Here is a tiny trained network, its code and every weight. The questions are about switching its units off for an input and a class, where a switched-off unit gives its printed mean instead of its output.

import numpy as np


def w(rows, s, z=0):
    codes = np.array(rows[::2]) - 128.0
    scale = np.full(codes.shape[1], s)
    scale[-1] = z or s
    return codes * scale


def norm(h):
    return h / np.sqrt((h * h).mean(-1, keepdims=True) + 1e-5)


def f(y):
    return y / 2 * (1 + np.tanh(0.7978845608 * (y + 0.044715 * y**3)))


def log_softmax(a):
    a = a - a.max(-1, keepdims=True)
    return a - np.log(np.exp(a).sum(-1, keepdims=True))


def net(x, mask):
    res = np.array(x, float).reshape(1, 3) / 4 @ E
    u = 0
    for l in range(4):
        y = f(norm(res) @ A[l][:, :-1].T + A[l][:, -1])
        res = res + np.where(mask[u : u + 7], y, B[l][:, -1]) @ B[l][:, :-1]
        u += 7
    return log_softmax(norm(res)[-1] @ U[:, :-1].T + U[:, -1])


A, B = {}, {}
E = w([
[2,63,107,119],'x0',
[38,116,233,73],'x1',
[155,55,95,100],'x2',
],0.0085)
A[0] = w([
[132,209,108,197,68],'L0N1',
[97,146,63,187,15],'L0N2',
[187,165,145,121,84],'L0N3',
[248,87,122,117,36],'L0N4',
[193,126,154,190,64],'L0N5',
[142,140,124,92,2],'L0N6',
[167,49,133,160,64],'L0N7',
],0.012,0.0027)
B[0] = w([
[163,119,106,254,195],'L0N1',
[135,95,169,120,171],'L0N2',
[156,42,115,129,188],'L0N3',
[81,174,173,147,253],'L0N4',
[163,83,158,130,184],'L0N5',
[185,163,108,86,108],'L0N6',
[139,219,111,185,160],'L0N7',
],0.0097,0.005)
A[1] = w([
[157,145,31,150,143],'L1N1',
[104,138,176,121,7],'L1N2',
[198,42,97,140,4],'L1N3',
[147,158,217,98,184],'L1N4',
[243,160,254,170,143],'L1N5',
[145,154,73,131,145],'L1N6',
[216,86,93,226,39],'L1N7',
],0.0096,0.0016)
B[1] = w([
[86,218,184,73,168],'L1N1',
[166,173,63,109,136],'L1N2',
[188,154,145,76,154],'L1N3',
[91,106,64,6,173],'L1N4',
[113,2,10,116,254],'L1N5',
[165,209,115,203,136],'L1N6',
[85,196,84,94,236],'L1N7',
],0.0064,0.0079)
A[2] = w([
[144,170,74,108,168],'L2N1',
[136,159,196,99,254],'L2N2',
[169,103,113,76,44],'L2N3',
[249,97,142,173,176],'L2N4',
[149,123,63,143,114],'L2N5',
[182,169,174,172,51],'L2N6',
[128,144,204,144,70],'L2N7',
],0.015,0.0024)
B[2] = w([
[206,205,166,155,220],'L2N1',
[142,226,76,80,149],'L2N2',
[116,49,101,122,166],'L2N3',
[93,138,9,59,229],'L2N4',
[175,112,254,38,255],'L2N5',
[152,103,103,112,144],'L2N6',
[133,214,161,101,119],'L2N7',
],0.0092,0.0052)
A[3] = w([
[88,91,130,91,151],'L3N1',
[114,161,246,115,88],'L3N2',
[146,56,138,50,166],'L3N3',
[155,144,173,100,253],'L3N4',
[119,125,60,126,145],'L3N5',
[108,137,123,42,39],'L3N6',
[94,145,140,246,220],'L3N7',
],0.013,0.0021)
B[3] = w([
[143,127,164,158,206],'L3N1',
[185,205,161,113,165],'L3N2',
[179,188,175,174,255],'L3N3',
[120,196,14,253,168],'L3N4',
[34,91,81,115,170],'L3N5',
[88,190,131,84,196],'L3N6',
[205,114,242,174,167],'L3N7',
],0.0076,0.0069)
U = w([
[138,99,103,178,2],'0',
[216,152,44,85,206],'1',
[146,96,119,148,25],'2',
[201,6,131,28,126],'3',
[91,222,173,42,188],'4',
[203,252,140,155,159],'5',
[178,155,212,197,89],'6',
[72,41,193,149,185],'7',
],0.015,0.0068)

Each question gives the input, the list of numbers given to net, and the class t.
The units are the neurons (one row each of A and B). Each row of codes is followed by its name. A weight is (code - 128) times the scale printed after its matrix; where a second scale follows, it is the last column's (A, B and U).
mask holds one flag per neuron, layer by layer. A switched-off neuron (its flag False) gives its mean, the last column of its row in B, instead of its output. The means were averaged over made-up inputs and are rounded, as every weight is.
A unit's drop is (log p(t) with every unit on - log p(t) with that unit switched off) / (log p(t) with every unit on - log p(t) with every unit switched off).
The circuit of an input: a set's keep is (log p(t) with only the set's units on - log p(t) with every unit switched off) / (log p(t) with every unit on - log p(t) with every unit switched off). Starting from the 12 units with the biggest drops (on a tie, the unit counted first), units are removed one at a time, each time the one whose removal leaves the highest keep (on an exact tie, the one counted first), for as long as the keep stays at least 0.8.
units of the circuit, in order: the units of the circuit, biggest drop first
unit that matters most: the unit with the biggest drop
k most important neurons: the k neurons with the biggest drops, biggest first
top k neurons in layer l: the k neurons of layer l with the biggest drops, biggest first
drop when u is switched off: that unit's drop, to one decimal
input [-8,8,6], class 3: units of the circuit, in order => L1N5
input [1,3,4], class 7: top 3 neurons in layer 2 => L2N5; L2N1; L2N4
input [-1,-7,6], class 5: units of the circuit, in order => L0N4; L1N1; L2N1
input [-1,0,-7], class 6: units of the circuit, in order => L3N7; L0N1
input [-3,1,-3], class 1: units of the circuit, in order => L2N4; L0N3
input [-1,-1,-3], class 1: top 2 neurons in layer 0 => L0N1; L0N4
input [5,-4,2], class 5: 2 most important neurons => L0N4; L2N4
input [-1,5,8], class 4: 3 most important neurons => L1N5; L0N1; L0N3
input [-8,0,-5], class 1: 2 most important neurons => L0N1; L2N4
input [4,2,0], class 7: 2 most important neurons => L2N5; L1N1
input [4,-2,6], class 5: top 2 neurons in layer 0 => L0N4; L0N7
input [-2,-2,-2], class 1: 2 most important neurons => L0N1; L2N4
input [7,-3,8], class 5: top 3 neurons in layer 2 => L2N4; L2N5; L2N3
input [-6,8,2], class 3: units of the circuit, in order => L1N5
input [-1,4,8], class 4: top 3 neurons in layer 0 => L0N1; L0N5; L0N3
input [5,-3,-3], class 7: 2 most important neurons => L2N5; L2N1
input [0,-4,-6], class 1: 3 most important neurons => L2N4; L0N1; L0N4
input [3,1,6], class 7: 3 most important neurons => L2N5; L1N7; L0N1
input [4,-2,2], class 7: top 2 neurons in layer 0 => L0N1; L0N3
input [-8,-3,-5], class 1: unit that matters most => L2N4
input [-7,1,3], class 3: 2 most important neurons => L1N5; L0N4
input [-6,8,6], class 3: 2 most important neurons => L1N5; L2N3
input [3,-7,-1], class 5: drop when L1N7 is switched off => 0.5
input [-8,4,6], class 3: drop when L1N5 is switched off => 0.2
input [2,0,7], class 5: drop when L0N7 is switched off => 0.7
input [4,-2,-3], class 7: drop when L1N4 is switched off => -0.2
input [-7,1,-5], class 1: most important neuron => L0N1
